(in the rows, 128 means zero)
Rows lie near named flat spaces through zero. A row that begins with a name and a colon came from that space; any other row is followed by the name of its block's space that it lies nearest.
pcqb: 173 91 152 140 152 73 177 190 56 116 100 152 142 136 108 124 146 199 116
 103 80 166 155 154 121 120 124 95 69
rjnb: 121 138 137 138 137 130 141 130 126 132 125 136 122 136 130 121 127 125
 131 129 130 137 118 128 135 125 110 115 113
rjnb: 167 107 150 133 159 125 152 160 106 148 134 153 122 89 130 131 164 186
 128 135 126 152 132 99 128 97 144 123 152
rjnb: 147 117 129 125 122 192 132 140 156 159 182 146 138 107 176 135 157 98
 149 174 156 125 125 75 141 93 140 118 174
sndn: 157 179 227 131 137 109 96 176 155 156 56 99 131 161 157 58 218 186 150
 94 163 125 89 137 159 116 116 140 114
sndn: 75 147 125 91 158 119 80 91 141 140 97 95 107 95 111 99 126 176 118 87
 147 122 140 132 110 160 128 175 150
ncdr: 111 168 148 149 157 95 153 113 103 143 93 157 88 137 95 107 120 149 116
 105 134 154 98 137 141 129 108 120 100
sndn: 90 122 102 96 150 134 117 95 117 135 121 113 122 110 116 132 96 145 121
 106 119 136 155 123 117 159 128 147 136
pcqb: 99 160 163 86 185 121 112 72 115 155 55 99 108 110 113 117 115 190 136
 74 129 151 136 119 142 162 128 166 147
ncdr: 105 115 136 171 142 144 124 188 176 110 175 121 129 100 156 100 170 147
 134 163 148 115 106 129 107 95 68 102 120
ncdr: 150 119 147 118 132 126 113 137 134 130 124 122 134 103 134 124 159 157
 131 127 137 120 135 122 120 112 149 144 155
sndn: 129 114 96 133 101 138 122 144 136 128 171 143 129 125 133 126 134 100
 117 149 139 115 132 123 115 118 141 124 133
sjgg: 172 111 129 101 109 150 146 152 94 166 143 161 147 147 153 123 151 113
 133 133 129 145 155 101 143 116 169 115 125
rjnb: 120 123 123 118 129 114 117 109 127 107 109 104 135 127 116 142 107 134
 127 114 112 120 139 146 120 146 130 141 129
pbbq: 94 126 128 125 130 153 122 125 147 117 158 136 137 116 149 103 137 101
 135 142 149 114 142 139 105 108 99 111 113
rjnb: 136 144 158 141 130 117 125 127 138 120 124 144 120 115 126 110 156 130
 130 133 150 117 115 140 118 96 127 126 131
pcqb: 127 113 77 115 128 114 127 147 99 159 132 126 111 132 105 137 109 163
 101 109 108 152 135 104 137 172 154 147 133
ncdr: 160 190 172 160 126 65 153 89 97 131 73 181 80 147 73 120 131 121 113
 109 145 137 79 152 146 102 153 131 116
ncdr: 99 135 154 148 135 136 146 176 131 121 137 139 144 163 158 75 154 116
 139 130 135 135 127 157 123 114 58 76 50
sjgg: 115 147 113 137 103 116 120 111 133 119 136 144 116 142 113 118 119 89
 116 130 143 112 118 147 120 126 132 129 116
pbbq: 148 133 118 123 85 94 109 157 115 125 100 108 142 187 118 116 130 121
 115 101 112 120 127 155 139 163 149 137 92
rjnb: 115 192 144 172 81 112 93 137 181 130 147 159 92 149 123 65 180 74 114
 147 202 86 64 152 121 89 121 130 118
pcqb: 134 127 159 157 133 110 147 155 126 102 129 145 135 130 130 109 151 131
 132 136 130 125 122 158 114 95 96 97 91
rjnb: 139 105 104 114 127 139 135 144 111 146 142 129 135 128 134 140 122 138
 124 129 113 142 146 106 134 142 145 129 134
pbbq: 97 148 107 111 122 106 129 107 96 139 110 144 113 158 102 104 102 114
 108 95 126 139 140 149 125 158 129 129 85
sndn: 152 97 117 156 131 138 132 173 151 121 161 114 132 101 140 154 144 155
 130 160 118 127 113 102 129 115 124 125 161
pcqb: 122 162 157 161 130 110 132 140 144 121 102 122 116 158 124 109 137 127
 132 123 135 128 87 146 145 127 93 116 100
sndn: 138 146 150 120 110 133 133 123 122 130 97 118 148 183 144 124 120 94
 145 116 119 130 125 141 155 143 122 115 96
pbbq: 92 127 127 138 110 157 116 144 164 107 170 130 148 135 161 95 144 79 139
 153 153 102 134 150 104 105 84 100 97
ncdr: 113 95 130 58 129 170 106 130 118 136 116 84 186 148 175 116 125 129 152
 102 108 129 198 130 124 163 128 130 108
rjnb: 164 120 134 164 161 109 138 182 132 158 136 136 91 81 113 135 170 218
 113 140 132 152 87 81 141 112 141 144 178
rjnb: 137 143 168 154 159 137 160 144 127 143 131 160 114 115 140 112 157 143
 140 143 145 148 104 113 139 89 101 101 123
sjgg: 130 128 126 136 143 127 141 139 120 142 129 135 116 122 124 130 128 148
 124 128 125 144 119 113 137 130 123 125 131
pcqb: 120 84 129 113 122 151 125 158 134 96 152 107 179 129 165 122 137 119
 144 138 111 114 174 151 101 121 100 102 98
ncdr: 120 142 123 120 96 135 132 97 123 112 116 124 148 180 133 137 92 59 137
 124 117 117 135 154 139 145 123 114 93
sjgg: 145 154 151 153 128 116 144 104 131 122 121 156 107 122 113 136 131 108
 130 142 143 125 98 130 135 97 134 124 140
sjgg: 109 162 124 150 123 146 126 106 161 137 129 119 109 146 131 138 108 93
 135 143 142 125 84 113 155 138 108 129 140
sndn: 130 120 132 120 156 111 138 157 90 164 159 200 95 68 112 70 189 184 100
 122 167 147 151 115 89 79 150 124 128
ncdr: 134 109 126 73 135 143 110 108 110 144 106 102 151 122 139 136 121 150
 136 102 113 133 173 116 129 156 161 154 148
sjgg: 151 126 119 114 88 120 122 131 110 132 141 157 136 145 126 113 144 93
 118 128 141 114 146 140 117 114 167 128 117
sjgg: 150 135 129 140 135 128 157 140 105 159 135 166 108 129 122 129 137 134
 122 135 132 153 112 101 147 115 141 117 131
sndn: 131 120 107 160 121 108 130 130 136 111 177 173 98 74 100 127 146 125
 103 159 155 110 116 132 89 80 143 129 154
sjgg: 94 141 108 130 121 154 103 123 169 132 131 84 129 148 144 134 107 110
 136 132 130 119 107 116 146 164 102 139 137
pcqb: 181 150 158 155 122 100 158 117 107 132 106 164 109 136 105 148 135 122
 127 135 129 138 95 124 150 100 157 124 139
pbbq: 38 143 92 74 177 136 140 57 74 160 121 163 97 108 99 94 75 132 108 82
 134 163 179 131 104 163 111 130 93
pbbq: 132 102 110 118 98 121 129 131 113 96 138 126 159 150 129 136 111 94 126
 128 107 113 161 161 109 133 133 114 96
pbbq: 156 142 155 141 137 112 136 111 125 129 118 152 109 102 112 135 145 140
 127 134 143 127 110 123 128 96 150 136 157
ncdr: 119 80 61 93 98 172 124 131 122 129 169 103 168 149 154 166 83 84 131
 141 94 127 174 109 130 170 143 125 129
pcqb: 115 125 131 112 130 140 115 133 137 128 110 90 148 150 145 127 119 133
 140 114 114 128 137 131 139 158 112 131 116
pbbq: 109 137 123 137 142 147 126 140 147 146 134 114 118 131 140 124 127 138
 133 133 133 138 108 106 145 142 104 127 134
sjgg: 91 139 94 146 127 110 115 134 139 127 136 119 101 130 104 118 111 137
 106 121 131 127 107 134 122 153 110 138 118
sndn: 153 128 139 151 114 125 151 133 126 113 130 139 136 147 130 147 122 100
 136 145 118 127 114 135 139 113 124 107 117
pcqb: 212 99 133 114 125 101 170 130 59 143 106 160 135 129 105 176 121 153
 122 120 88 158 149 108 147 122 199 131 147
pbbq: 149 91 120 121 170 146 159 103 111 126 134 124 130 76 123 194 95 163 138
 144 94 152 144 89 134 125 142 133 182
142 130 88 121 88 118 141 150 86 165 160 188 113 158 115 101 137 94 98
 127 142 140 138 121 128 127 168 117 99 -> sjgg
109 139 135 119 113 134 104 87 155 97 118 103 142 133 132 134 111 89 139
 128 134 97 133 155 117 131 122 138 132 -> rjnb
124 132 148 130 147 136 159 128 108 134 123 149 132 137 137 119 126 124
 138 127 123 148 134 130 135 116 105 100 99 -> rjnb
126 123 123 120 139 131 117 119 135 132 127 115 123 105 124 138 127 150
 127 126 128 127 130 115 125 133 138 146 156 -> ncdr
148 137 102 141 133 100 143 104 104 147 124 155 86 108 82 160 105 145
 103 126 123 145 105 103 140 134 169 151 165 -> ncdr
124 100 105 144 100 150 130 161 151 99 161 102 163 157 156 145 114 88
 139 154 107 113 132 139 128 137 98 102 104 -> pbbq
85 121 144 119 180 144 119 155 141 141 125 104 127 98 148 92 151 192 135
 114 134 144 138 119 117 135 78 125 119 -> ncdr
100 96 99 106 174 138 115 132 128 143 141 104 116 67 122 137 122 202 118
 118 118 144 151 96 110 150 126 154 168 -> sndn
113 135 141 108 117 139 131 120 118 122 110 120 156 173 148 111 116 93
 142 113 120 128 150 153 133 143 108 108 80 -> ncdr
140 111 159 110 156 153 154 122 110 129 118 129 153 120 153 140 128 138
 153 129 112 146 155 119 135 115 117 108 124 -> sjgg
145 117 154 109 120 144 110 119 147 110 116 99 160 126 153 139 139 121
 150 131 125 108 145 135 126 121 137 136 145 -> sjgg
125 112 113 109 134 119 144 96 93 116 126 145 132 116 109 145 98 121 121
 118 110 135 162 140 111 130 144 126 121 -> pbbq
97 104 123 79 167 155 106 126 127 148 117 86 144 100 148 121 125 183 137
 102 117 142 169 107 122 162 121 149 145 -> ncdr
94 177 146 161 102 127 115 136 164 124 148 159 109 152 136 64 163 72 125
 142 184 102 91 159 116 94 90 105 87 -> pbbq
139 97 129 108 144 146 109 98 151 105 122 79 149 85 136 180 109 151 146
 135 107 114 147 113 122 136 144 158 190 -> rjnb
182 96 118 130 72 134 149 184 102 125 167 164 167 171 154 123 154 78 128
 152 119 122 152 137 126 103 154 90 89 -> ncdr
119 118 93 101 94 156 127 128 116 141 147 128 152 172 148 128 104 73 130
 128 119 128 154 125 137 155 137 116 102 -> sndn
184 113 137 99 109 144 136 111 110 136 101 108 160 156 143 178 108 111
 148 125 96 134 144 108 163 146 176 139 155 -> pcqb
152 134 152 128 132 115 139 130 113 130 92 118 135 151 126 138 125 141
 136 114 110 140 122 131 150 138 132 127 119 -> pcqb
135 154 150 133 106 119 117 128 137 127 114 134 129 154 132 105 147 104
 131 124 147 114 114 146 133 119 131 127 112 -> sndn
155 114 136 153 122 138 126 167 158 119 136 98 142 132 149 151 142 141
 141 151 116 123 104 113 146 126 118 125 148 -> sndn
93 138 112 98 128 128 82 128 140 152 137 126 111 103 125 78 158 153 110
 107 165 115 143 126 102 136 143 160 140 -> sndn
22 126 123 90 180 146 83 129 154 125 115 68 136 106 147 68 127 185 131
 86 135 128 165 150 94 173 53 139 93 -> pcqb
94 75 109 68 150 172 132 152 100 136 135 94 184 141 173 118 110 146 145
 105 89 151 208 126 118 170 99 107 84 -> sjgg
94 123 139 121 147 160 84 119 196 102 106 29 155 121 160 151 112 150 159
 127 114 106 119 125 138 166 85 153 161 -> sjgg
144 97 149 118 159 109 155 132 85 113 133 167 134 80 116 120 149 167 123
 124 121 140 170 143 90 87 136 112 118 -> pcqb
92 151 137 90 140 128 80 117 142 152 97 95 121 125 132 83 147 163 125 88
 151 122 138 130 124 158 130 164 133 -> sndn
138 151 153 142 111 115 105 145 152 129 123 130 120 133 132 96 170 128
 126 129 159 108 104 139 125 108 132 136 130 -> sndn
94 150 171 128 160 129 114 124 150 121 100 107 127 119 140 93 148 155
 143 112 144 125 122 146 121 123 84 127 113 -> ncdr

Rows lie near named flat spaces through zero. A row that begins with a name and a colon came from that space; any other row is followed by the name of its block's space that it lies nearest.
zzbs: 86 115 173 92 126 83 181 112 120 81 138 205 130 101 114 80 121 179 143
 152 122 115 107 143 163 154 138 163 61
ntbf: 121 167 120 154 85 163 98 112 146 172 133 94 158 171 161 136 151 116 128
 149 120 99 162 95 111 151 114 142 159
zzbs: 118 136 140 132 124 118 133 126 127 125 128 135 124 133 119 117 148 136
 123 130 119 125 115 121 140 130 125 134 120
zzbs: 143 134 153 139 104 161 133 123 109 154 168 137 148 139 191 139 85 137
 134 139 159 105 162 140 145 159 110 134 120
blgn: 140 121 157 131 137 118 137 150 112 149 125 145 90 147 130 127 131 136
 127 106 140 138 112 131 154 117 114 125 110
zzbs: 144 104 85 84 151 133 101 109 158 90 111 144 157 96 108 125 126 120 136
 125 153 150 169 88 114 133 142 115 180
blgn: 126 133 89 117 145 117 101 111 152 90 114 123 150 105 79 122 177 118 108
 128 116 149 125 87 126 125 140 118 169
jfcf: 191 104 92 116 159 161 81 158 134 180 114 125 105 148 150 181 92 105 131
 95 184 166 181 113 127 115 116 99 171
qpcn: 155 136 185 179 111 153 150 149 82 147 159 81 101 148 172 125 122 109
 116 89 134 108 91 149 138 105 98 100 136
jfcf: 117 136 80 89 144 110 89 115 168 142 110 192 147 133 93 145 153 156 122
 164 139 156 173 87 156 165 140 158 120
jfcf: 153 120 104 111 144 138 97 146 140 179 115 154 111 154 138 165 108 132
 133 127 161 152 171 118 140 136 122 132 128
qpcn: 99 148 85 112 117 122 98 116 169 161 103 146 147 152 113 144 144 141 136
 172 112 128 165 110 114 154 142 164 115
rdhc: 114 139 136 126 127 105 119 129 149 126 90 123 106 153 87 98 201 125 125
 110 104 134 103 78 128 109 123 130 151
qpcn: 129 115 103 104 128 138 118 113 149 113 117 127 152 114 132 126 110 121
 146 136 137 126 161 116 101 134 139 128 152
ntbf: 123 112 130 99 143 109 139 124 129 107 131 176 130 107 116 120 115 151
 132 137 141 139 134 132 150 142 136 139 104
qpcn: 115 155 85 138 115 139 93 115 156 149 116 103 154 144 117 146 156 117
 120 153 108 126 149 106 106 139 135 139 149
jfcf: 125 128 105 116 116 146 114 135 142 189 123 145 133 157 166 165 72 139
 154 161 143 120 184 153 111 152 133 156 96
jfcf: 134 132 97 117 134 131 96 130 153 150 104 129 127 146 115 142 146 121
 129 129 133 143 153 98 120 128 130 130 151
blgn: 128 145 140 160 110 143 132 130 114 141 143 93 129 139 146 132 131 116
 120 127 116 112 113 141 121 123 120 123 130
rdhc: 128 153 90 151 130 137 103 127 128 151 148 119 147 128 124 170 128 127
 101 156 120 137 136 144 138 145 133 134 116
qpcn: 153 153 161 172 121 140 116 146 105 158 142 101 100 163 135 130 178 115
 97 93 131 132 97 101 162 114 95 107 153
ntbf: 164 165 121 174 141 136 78 161 116 200 135 120 90 182 114 174 191 121 75
 104 138 163 114 95 186 123 96 113 143
ntbf: 157 90 146 117 169 108 145 170 106 136 108 141 63 127 114 138 102 125
 134 82 147 160 100 157 139 86 125 105 108
rdhc: 133 136 100 138 129 140 109 119 136 117 129 97 148 117 120 138 139 109
 117 129 120 131 131 119 110 123 134 115 159
blgn: 126 129 105 143 126 139 125 135 129 142 123 91 128 129 134 150 104 110
 133 135 112 123 127 160 92 114 138 124 124
zzbs: 155 124 88 128 128 167 96 114 142 120 132 87 163 113 146 146 112 96 129
 122 146 129 167 109 94 127 131 103 193
ntbf: 111 142 125 125 96 147 122 105 146 137 130 121 162 141 155 119 123 129
 146 154 124 99 162 113 106 152 128 147 139
jfcf: 143 120 119 110 158 111 116 122 128 91 134 162 132 100 92 122 158 137
 103 116 145 159 121 97 169 133 128 115 146
rdhc: 139 120 126 135 124 149 135 127 115 126 148 111 141 114 157 141 85 119
 134 130 139 118 139 157 114 129 130 119 128
jfcf: 156 112 132 124 150 131 127 134 112 109 143 139 123 106 126 133 119 126
 115 106 153 147 124 127 151 123 122 106 141
qpcn: 117 166 142 175 111 126 124 143 114 174 138 108 109 167 128 145 162 130
 103 136 101 121 97 139 148 128 114 139 100
blgn: 139 123 103 116 166 102 108 134 136 102 111 144 114 110 69 130 176 126
 100 109 127 169 106 98 153 113 134 111 148
zzbs: 109 124 140 106 119 120 146 99 133 79 142 154 162 98 126 95 129 145 135
 144 129 114 133 115 135 151 135 139 128
ntbf: 129 147 131 157 111 139 114 143 134 172 106 83 105 173 133 135 156 107
 130 114 109 120 118 116 105 106 116 124 146
ntbf: 157 171 110 160 133 144 75 132 121 175 165 149 138 156 126 172 179 138
 70 136 152 156 144 86 203 163 101 126 142
qpcn: 133 132 162 157 141 110 152 146 91 114 150 126 98 118 113 124 145 132 99
 107 118 137 68 153 164 110 118 113 102
blgn: 110 171 106 184 96 161 131 85 105 78 205 71 215 76 149 140 123 114 85
 174 97 94 114 162 121 161 138 121 139
zzbs: 125 128 131 121 129 123 128 125 131 123 127 140 130 127 123 121 136 134
 127 129 130 130 129 119 136 133 128 132 128
ntbf: 127 137 115 109 124 137 116 98 132 110 167 181 180 104 142 133 116 156
 115 165 156 128 170 111 169 183 129 146 123
blgn: 118 147 102 184 100 166 135 133 111 156 150 38 148 128 170 171 70 93 131
 153 92 94 122 209 62 115 141 122 112
rdhc: 120 113 136 60 162 72 115 117 162 94 91 234 112 125 58 83 205 172 123
 118 150 170 133 39 196 147 126 147 134
rdhc: 120 138 96 144 124 139 121 123 129 130 139 102 150 115 131 153 108 118
 121 151 112 123 132 159 105 132 142 129 120
rdhc: 170 134 71 134 146 165 76 109 135 104 157 105 178 94 126 161 135 101 92
 125 158 153 164 93 136 142 127 93 203
blgn: 135 127 131 137 132 126 123 147 128 153 107 109 98 151 123 135 138 116
 131 109 122 135 116 128 117 105 123 121 132
qpcn: 114 148 93 126 140 107 100 122 150 129 114 143 134 131 80 138 180 136
 104 145 110 151 123 99 145 136 136 139 129
zzbs: 117 141 145 140 120 120 135 128 123 132 131 129 121 139 122 119 151 134
 120 129 115 122 109 124 141 129 122 135 117
rdhc: 166 97 178 99 137 135 137 131 118 107 127 157 110 128 148 89 131 130 142
 77 180 134 140 79 157 122 102 104 173
jfcf: 152 112 145 129 143 132 139 140 103 121 149 139 116 114 142 134 102 130
 121 110 152 137 121 146 151 124 120 112 122
122 93 111 107 139 130 160 112 121 60 139 113 159 60 132 119 61 117 149
 136 125 119 127 179 83 118 158 115 125 -> qpcn
125 131 61 96 136 136 83 107 171 133 112 147 168 121 113 152 128 130 131
 162 138 144 188 97 114 156 146 143 152 -> jfcf
146 159 83 159 131 149 80 124 136 144 141 94 150 133 114 164 167 107 88
 133 124 145 135 102 136 134 123 112 169 -> rdhc
136 132 116 96 128 133 98 95 156 97 130 164 168 117 115 104 172 138 119
 131 155 137 167 48 156 160 121 129 184 -> zzbs
119 134 149 142 127 115 145 140 112 140 136 138 109 137 127 130 128 140
 121 131 118 126 104 151 146 127 124 137 91 -> qpcn
125 128 109 135 133 126 123 128 135 115 114 97 128 119 107 129 141 110
 125 122 109 132 113 130 102 108 138 117 145 -> zzbs
146 124 140 137 124 142 122 159 122 196 114 122 89 175 160 154 100 123
 144 115 143 128 144 144 122 117 113 131 112 -> jfcf
178 124 132 129 138 155 95 124 127 116 135 116 134 129 134 120 164 106
 108 83 169 146 144 59 152 122 103 88 213 -> rdhc
166 111 145 132 153 130 128 149 105 125 136 132 99 123 128 133 127 121
 113 88 156 151 113 124 156 109 113 98 144 -> jfcf
104 108 133 103 128 110 157 122 133 102 116 144 130 108 123 109 100 139
 154 141 117 118 125 154 105 126 147 142 99 -> rdhc
131 124 108 111 141 121 112 120 144 113 117 141 136 118 104 125 148 129
 123 128 133 144 138 101 133 131 134 126 148 -> qpcn
194 103 130 98 198 104 91 168 116 150 123 215 68 136 88 155 161 150 89
 75 198 209 132 76 231 124 102 102 138 -> jfcf
133 122 94 131 150 121 116 141 133 128 112 109 116 118 101 151 127 113
 120 123 116 149 117 144 111 106 141 116 130 -> blgn
136 134 146 134 125 125 119 132 134 132 108 113 108 152 115 107 178 117
 124 99 125 131 113 84 132 110 113 116 164 -> rdhc
189 121 64 120 168 149 48 162 157 196 84 113 93 170 108 187 151 95 115
 90 166 186 173 75 126 103 117 97 195 -> zzbs
132 129 113 142 124 146 130 127 117 134 151 111 145 115 152 153 86 122
 127 144 130 120 139 167 115 135 134 126 115 -> rdhc
122 150 122 166 103 151 125 123 123 139 138 70 143 137 146 137 131 105
 122 134 104 105 119 142 97 121 127 122 143 -> blgn
108 120 106 114 129 118 131 112 150 87 102 102 144 105 99 106 142 113
 140 130 101 123 119 120 84 111 149 124 152 -> rdhc
127 138 127 139 123 128 119 129 135 132 115 105 121 142 116 121 161 116
 123 117 114 128 115 107 119 115 124 122 150 -> rdhc
127 143 152 127 116 127 124 120 127 138 142 160 134 145 137 115 154 148
 119 133 142 124 137 95 168 154 111 141 127 -> zzbs
109 132 145 125 120 116 148 125 120 129 143 159 131 126 136 124 112 153
 132 151 124 118 125 151 146 148 130 151 83 -> jfcf
136 101 139 115 141 121 147 143 120 121 114 128 103 120 130 123 98 123
 146 108 134 132 119 151 113 105 133 118 119 -> ntbf
130 147 142 123 115 132 111 109 137 126 140 157 148 141 130 109 173 143
 114 131 144 126 146 70 167 158 110 136 153 -> zzbs
150 82 187 99 153 109 174 144 94 92 139 178 92 101 139 97 90 148 143 89
 166 138 107 146 164 115 118 113 104 -> qpcn
163 163 116 169 99 188 82 124 124 188 163 91 157 167 186 168 128 108 108
 132 156 116 176 102 138 155 99 118 174 -> ntbf
107 113 96 87 149 103 135 113 139 101 138 196 155 86 109 141 89 164 131
 173 136 144 152 156 147 163 156 156 76 -> rdhc
131 120 134 115 155 98 129 147 125 135 115 168 92 133 96 131 147 146 118
 117 133 157 109 124 163 121 126 131 102 -> ntbf
87 152 132 133 97 115 126 123 159 155 86 108 119 173 113 104 176 127 148
 142 85 105 120 102 94 121 130 156 125 -> ntbf
127 150 137 150 108 137 113 122 138 135 115 90 127 155 123 110 184 109
 120 112 111 117 116 85 118 116 114 120 171 -> blgn
